Below are the code and all the weights of a small trained network. Each question names an input and a class and asks about switching units off, where a switched-off unit gives its printed mean instead of its output.

import numpy as np


def w(rows, s, z=0):
    codes = np.array(rows[::2]) - 128.0
    scale = np.full(codes.shape[1], s)
    scale[-1] = z or s
    return codes * scale


def f(y):
    return np.maximum(y, 0)


def log_softmax(a):
    a = a - a.max(-1, keepdims=True)
    return a - np.log(np.exp(a).sum(-1, keepdims=True))


def net(x, mask):
    res = np.array(x, float).reshape(1, 7) / 4 @ E
    y = f(res @ A[0][:, :-1].T + A[0][:, -1])
    res = res + np.where(mask, y, B[0][:, -1]) @ B[0][:, :-1]
    return log_softmax(res[-1] @ U[:, :-1].T + U[:, -1])


A, B = {}, {}
E = w([
[131,102,203,143,2],'x0',
[206,127,160,242,170],'x1',
[128,129,129,126,127],'x2',
[126,125,126,129,127],'x3',
[129,130,128,128,126],'x4',
[20,247,98,219,104],'x5',
[221,176,30,121,58],'x6',
],0.0076)
A[0] = w([
[99,97,207,110,185,35],'n1',
[131,136,154,121,138,46],'n2',
[114,149,128,157,110,104],'n3',
[101,164,103,163,106,106],'n4',
[176,95,140,104,137,76],'n5',
[173,98,140,105,132,63],'n6',
[112,109,169,139,88,16],'n7',
[187,135,135,174,145,74],'n8',
[157,144,116,126,99,56],'n9',
[144,146,50,133,212,89],'n10',
[110,154,116,155,117,79],'n11',
[64,129,162,150,139,79],'n12',
[140,128,151,134,93,47],'n13',
[185,172,98,112,86,97],'n14',
[76,143,90,6,82,10],'n15',
[89,201,99,170,96,51],'n16',
[199,162,40,130,72,7],'n17',
[125,125,150,145,79,1],'n18',
[201,132,160,221,152,23],'n19',
[200,75,134,71,125,88],'n20',
[145,119,168,138,25,75],'n21',
[169,99,137,85,138,82],'n22',
[127,159,93,97,211,7],'n23',
[141,123,171,151,71,30],'n24',
],0.019,0.0046)
B[0] = w([
[142,73,118,245,132,219],'n1',
[128,129,122,141,111,134],'n2',
[144,154,107,117,123,177],'n3',
[153,172,82,117,136,211],'n4',
[141,169,90,118,139,193],'n5',
[144,159,95,121,106,186],'n6',
[143,82,128,94,148,178],'n7',
[79,176,185,127,127,199],'n8',
[137,99,137,165,118,160],'n9',
[139,56,125,34,130,239],'n10',
[135,154,97,129,114,178],'n11',
[143,99,106,224,127,205],'n12',
[122,106,126,94,120,162],'n13',
[133,78,128,207,140,209],'n14',
[52,210,244,124,131,251],'n15',
[168,195,59,114,128,250],'n16',
[134,53,139,254,135,240],'n17',
[135,99,120,83,117,170],'n18',
[55,206,223,121,116,242],'n19',
[164,181,57,121,144,240],'n20',
[134,67,121,27,137,244],'n21',
[145,160,88,134,108,194],'n22',
[143,74,134,53,114,206],'n23',
[127,84,129,69,139,197],'n24',
],0.034,0.011)
U = w([
[175,202,45,154,109,56],'0',
[130,53,134,253,129,254],'1',
[54,184,216,138,109,129],'2',
[140,39,132,63,111,72],'3',
],0.0057,0.0049)

Each question gives the input, the list of numbers given to net, and the class t.
The units are the neurons (one row each of A and B). Each row of codes is followed by its name. A weight is (code - 128) times the scale printed after its matrix; where a second scale follows, it is the last column's (A, B and U).
mask holds one flag per neuron, in row order. A switched-off neuron (its flag False) gives its mean, the last column of its row in B, instead of its output. The means were averaged over made-up inputs and are rounded, as every weight is.
A unit's drop is (log p(t) with every unit on - log p(t) with that unit switched off) / (log p(t) with every unit on - log p(t) with every unit switched off).
The circuit of an input: a set's keep is (log p(t) with only the set's units on - log p(t) with every unit switched off) / (log p(t) with every unit on - log p(t) with every unit switched off). Starting from the 12 units with the biggest drops (on a tie, the unit counted first), units are removed one at a time, each time the one whose removal leaves the highest keep (on an exact tie, the one counted first), for as long as the keep stays at least 0.8.
circuit, biggest first: the units of the circuit, biggest drop first
unit that matters most: the unit with the biggest drop
top k neurons: the k neurons with the biggest drops, biggest first
drop when u is switched off: that unit's drop, to one decimal
input [-8,-7,4,-8,3,5,-8], class 1: top 3 neurons -> [n12; n1; n21]
input [6,-3,-1,-3,3,-1,4], class 3: unit that matters most -> n21
input [7,7,2,8,6,5,0], class 2: top 2 neurons -> [n19; n10]
input [6,-5,-6,-2,0,4,4], class 3: top 2 neurons -> [n21; n19]
input [4,-5,7,-7,3,3,-5], class 1: top 2 neurons -> [n12; n19]
input [-4,-5,0,6,-2,-1,-2], class 2: top 2 neurons -> [n15; n21]
input [4,-1,-7,3,2,-1,-5], class 1: top 2 neurons -> [n1; n10]
input [6,-1,4,-1,4,5,2], class 3: top 2 neurons -> [n21; n20]
input [3,4,-5,1,2,2,2], class 2: top 2 neurons -> [n19; n10]
input [6,-7,2,7,0,5,5], class 2: top 2 neurons -> [n15; n10]
input [7,-1,-4,-1,8,-2,7], class 1: top 4 neurons -> [n17; n14; n10; n23]
input [1,5,8,-1,8,-4,3], class 2: top 3 neurons -> [n19; n16; n8]
input [0,-3,5,-6,-2,5,-4], class 0: top 2 neurons -> [n17; n16]
input [-1,4,-3,5,2,3,6], class 1: circuit, biggest first -> [n17]
input [-7,-3,0,8,5,-1,7], class 1: drop when n17 is switched off -> 3.1
input [-7,-2,3,-7,-7,-7,-1], class 0: drop when n21 is switched off -> 1.3
input [3,6,-7,-2,-8,1,-3], class 2: drop when n19 is switched off -> 0.3
